Below is a small trained network, with its code and all its weights. Each question gives an input and a class and asks what happens when units are switched off, that is, made to give their printed mean instead of their output.

import numpy as np


def w(rows, s, z=0):
    codes = np.array(rows[::2]) - 128.0
    scale = np.full(codes.shape[1], s)
    scale[-1] = z or s
    return codes * scale


def f(y):
    return y / 2 * (1 + np.tanh(0.7978845608 * (y + 0.044715 * y**3)))


def log_softmax(a):
    a = a - a.max(-1, keepdims=True)
    return a - np.log(np.exp(a).sum(-1, keepdims=True))


def net(x, mask):
    res = np.array(x, float).reshape(1, 6) / 4 @ E
    y = f(res @ A[0][:, :-1].T + A[0][:, -1])
    res = res + np.where(mask, y, B[0][:, -1]) @ B[0][:, :-1]
    return log_softmax(res[-1] @ U[:, :-1].T + U[:, -1])


A, B = {}, {}
E = w([
[126,125,129,129,132,128,127],'x0',
[128,125,128,126,129,126,127],'x1',
[158,149,51,122,3,211,42],'x2',
[127,131,127,130,128,127,129],'x3',
[119,176,13,216,77,14,211],'x4',
[194,133,202,139,44,180,239],'x5',
],0.0043)
A[0] = w([
[157,120,231,105,186,204,60,139],'neuron 1',
[120,140,54,143,230,79,11,19],'neuron 2',
[136,141,39,161,100,47,195,199],'neuron 3',
[141,138,45,156,103,53,187,190],'neuron 4',
[133,112,171,91,141,156,102,139],'neuron 5',
[134,115,63,125,6,189,42,64],'neuron 6',
[119,125,128,125,126,125,127,58],'neuron 7',
[71,109,82,105,171,91,66,10],'neuron 8',
[143,135,225,143,39,178,255,20],'neuron 9',
[118,109,192,128,228,67,194,76],'neuron 10',
[123,132,128,129,129,132,129,101],'neuron 11',
[112,113,194,130,229,70,196,74],'neuron 12',
[121,119,160,103,136,152,113,142],'neuron 13',
[130,136,122,124,120,139,119,131],'neuron 14',
[136,120,170,92,146,159,102,148],'neuron 15',
[131,125,198,102,153,177,85,145],'neuron 16',
[128,127,134,120,128,129,127,168],'neuron 17',
],0.0097,0.0011)
B[0] = w([
[20,119,105,174,144,109,137,253],'neuron 1',
[203,117,250,81,155,109,197,213],'neuron 2',
[18,119,116,161,153,125,123,219],'neuron 3',
[31,117,118,160,151,127,122,207],'neuron 4',
[88,125,114,149,133,108,133,172],'neuron 5',
[204,149,33,121,75,158,75,229],'neuron 6',
[132,109,135,126,130,135,121,122],'neuron 7',
[166,119,200,113,139,128,161,171],'neuron 8',
[205,114,248,64,185,95,168,210],'neuron 9',
[188,150,50,123,65,159,80,217],'neuron 10',
[129,133,133,129,128,130,126,126],'neuron 11',
[184,143,52,114,66,170,75,218],'neuron 12',
[97,134,122,138,130,123,134,154],'neuron 13',
[130,140,119,130,117,118,130,131],'neuron 14',
[87,128,112,150,134,113,138,173],'neuron 15',
[61,129,109,153,142,116,136,200],'neuron 16',
[122,136,128,127,129,130,130,133],'neuron 17',
],0.018,0.0059)
U = w([
[2,123,104,187,160,113,127,253],'0',
[196,155,61,120,49,178,54,108],'1',
[182,116,218,79,174,104,191,38],'2',
],0.0078,0.00054)

Each question gives the input, the list of numbers given to net, and the class t.
The units are the neurons (one row each of A and B). Each row of codes is followed by its name. A weight is (code - 128) times the scale printed after its matrix; where a second scale follows, it is the last column's (A, B and U).
mask holds one flag per neuron, in row order. A switched-off neuron (its flag False) gives its mean, the last column of its row in B, instead of its output. The means were averaged over made-up inputs and are rounded, as every weight is.
A unit's drop is (log p(t) with every unit on - log p(t) with that unit switched off) / (log p(t) with every unit on - log p(t) with every unit switched off).
The circuit of an input: a set's keep is (log p(t) with only the set's units on - log p(t) with every unit switched off) / (log p(t) with every unit on - log p(t) with every unit switched off). Starting from the 12 units with the biggest drops (on a tie, the unit counted first), units are removed one at a time, each time the one whose removal leaves the highest keep (on an exact tie, the one counted first), for as long as the keep stays at least 0.8.
circuit, biggest first: the units of the circuit, biggest drop first
unit that matters most: the unit with the biggest drop
top k neurons: the k neurons with the biggest drops, biggest first
drop of u: that unit's drop, to one decimal
input [7,6,2,-2,-3,4], class 2: unit that matters most : neuron 9
input [-4,-5,-3,3,-2,-2], class 1: circuit, biggest first : [neuron 3; neuron 4]
input [1,0,-8,4,6,-3], class 1: top 2 neurons : [neuron 12; neuron 10]
input [0,8,6,5,-6,-2], class 0: top 4 neurons : [neuron 1; neuron 12; neuron 10; neuron 16]
input [1,7,-3,3,2,1], class 1: top 2 neurons : [neuron 1; neuron 16]
input [-6,7,1,-1,3,-4], class 2: circuit, biggest first : [neuron 1; neuron 2]
input [0,-2,-7,-7,5,3], class 1: top 3 neurons : [neuron 12; neuron 10; neuron 1]
input [6,6,1,3,7,-8], class 2: top 2 neurons : [neuron 2; neuron 8]
input [-3,-4,-2,-4,-2,3], class 2: top 4 neurons : [neuron 6; neuron 3; neuron 9; neuron 4]
input [4,-8,-6,-2,1,6], class 1: top 4 neurons : [neuron 12; neuron 10; neuron 2; neuron 8]
input [4,7,-7,3,-8,6], class 0: top 3 neurons : [neuron 1; neuron 16; neuron 6]
input [-3,5,-1,4,-8,8], class 0: top 3 neurons : [neuron 1; neuron 16; neuron 2]
input [-5,-2,4,6,4,-5], class 2: top 2 neurons : [neuron 2; neuron 1]
input [5,-5,7,1,3,8], class 2: circuit, biggest first : [neuron 9]
input [-8,-7,-8,0,0,3], class 1: drop of neuron 11 : 0.0
input [4,-3,4,5,-6,1], class 0: drop of neuron 1 : 0.1
input [5,0,-3,4,0,-3], class 1: drop of neuron 9 : 1.0
input [7,-8,4,5,-1,6], class 2: drop of neuron 9 : 1.1
